Below are the code and all the weights of a small trained network. Each question names an input and a class and asks about switching units off, where a switched-off unit gives its printed mean instead of its output.

import numpy as np


def w(rows, s, z=0):
    codes = np.array(rows[::2]) - 128.0
    scale = np.full(codes.shape[1], s)
    scale[-1] = z or s
    return codes * scale


def f(y):
    return y / 2 * (1 + np.tanh(0.7978845608 * (y + 0.044715 * y**3)))


def log_softmax(a):
    a = a - a.max(-1, keepdims=True)
    return a - np.log(np.exp(a).sum(-1, keepdims=True))


def net(x, mask):
    res = np.array(x, float).reshape(1, 5) / 4 @ E
    y = f(res @ A[0][:, :-1].T + A[0][:, -1])
    res = res + np.where(mask, y, B[0][:, -1]) @ B[0][:, :-1]
    return log_softmax(res[-1] @ U[:, :-1].T + U[:, -1])


A, B = {}, {}
E = w([
[47,106,187,121,145,92],'x0',
[169,131,190,60,183,153],'x1',
[126,137,138,98,104,126],'x2',
[129,121,122,148,144,131],'x3',
[130,89,247,184,95,223],'x4',
],0.012)
A[0] = w([
[46,90,165,113,139,81,32],'neuron 0',
[186,185,109,108,40,160,24],'neuron 1',
[79,110,81,191,5,99,139],'neuron 2',
[154,142,164,98,152,118,224],'neuron 3',
[167,53,185,161,73,152,3],'neuron 4',
[172,147,94,164,153,167,102],'neuron 5',
],0.012,0.0044)
B[0] = w([
[227,35,71,128,139,180,185],'neuron 0',
[154,63,120,150,150,143,170],'neuron 1',
[143,160,153,180,179,147,252],'neuron 2',
[157,182,207,166,167,113,183],'neuron 3',
[193,144,99,143,107,10,218],'neuron 4',
[112,60,163,35,134,139,170],'neuron 5',
],0.014,0.011)
U = w([
[188,47,108,121,135,198,72],'0',
[160,165,76,129,125,6,56],'1',
[143,148,139,144,128,167,249],'2',
[161,201,159,163,177,197,98],'3',
[129,132,140,137,123,160,245],'4',
[72,194,150,126,76,170,146],'5',
[52,147,123,92,39,193,65],'6',
[11,144,142,80,35,215,58],'7',
],0.013,0.014)

Each question gives the input, the list of numbers given to net, and the class t.
The units are the neurons (one row each of A and B). Each row of codes is followed by its name. A weight is (code - 128) times the scale printed after its matrix; where a second scale follows, it is the last column's (A, B and U).
mask holds one flag per neuron, in row order. A switched-off neuron (its flag False) gives its mean, the last column of its row in B, instead of its output. The means were averaged over made-up inputs and are rounded, as every weight is.
A unit's drop is (log p(t) with every unit on - log p(t) with that unit switched off) / (log p(t) with every unit on - log p(t) with every unit switched off).
The circuit of an input: a set's keep is (log p(t) with only the set's units on - log p(t) with every unit switched off) / (log p(t) with every unit on - log p(t) with every unit switched off). Starting from all 6 units, units are removed one at a time, each time the one whose removal leaves the highest keep (on an exact tie, the one counted first), for as long as the keep stays at least 0.8.
circuit, biggest first: the units of the circuit, biggest drop first
most important unit: the unit with the biggest drop
k most important neurons: the k neurons with the biggest drops, biggest first
drop of u: that unit's drop, to one decimal
input [8,4,6,-7,-7], class 0: 2 most important neurons => (neuron 0; neuron 4)
input [-3,4,-8,2,1], class 4: most important unit => neuron 2
input [6,8,-7,-6,-5], class 3: 2 most important neurons => (neuron 3; neuron 4)
input [5,-6,1,5,3], class 3: 3 most important neurons => (neuron 2; neuron 5; neuron 1)
input [-2,-6,-2,2,-5], class 3: circuit, biggest first => (neuron 2; neuron 4)
input [6,-7,-2,-5,5], class 3: 2 most important neurons => (neuron 2; neuron 5)
input [-6,-7,4,-2,8], class 1: 2 most important neurons => (neuron 4; neuron 0)
input [-3,-6,7,3,-5], class 4: 2 most important neurons => (neuron 4; neuron 3)
input [-3,1,-6,-2,-3], class 4: 2 most important neurons => (neuron 4; neuron 0)
input [-2,-7,7,8,-4], class 2: 2 most important neurons => (neuron 4; neuron 3)
input [1,6,-1,3,-5], class 3: 3 most important neurons => (neuron 4; neuron 3; neuron 5)
input [-5,2,-6,2,-3], class 4: 3 most important neurons => (neuron 0; neuron 4; neuron 1)
input [8,8,0,-3,2], class 0: drop of neuron 2 => 0.5
input [0,-7,-2,0,6], class 3: most important unit => neuron 2
input [3,-3,-3,7,8], class 1: drop of neuron 4 => 0.9
input [-6,-8,-6,0,-4], class 3: drop of neuron 2 => 0.8
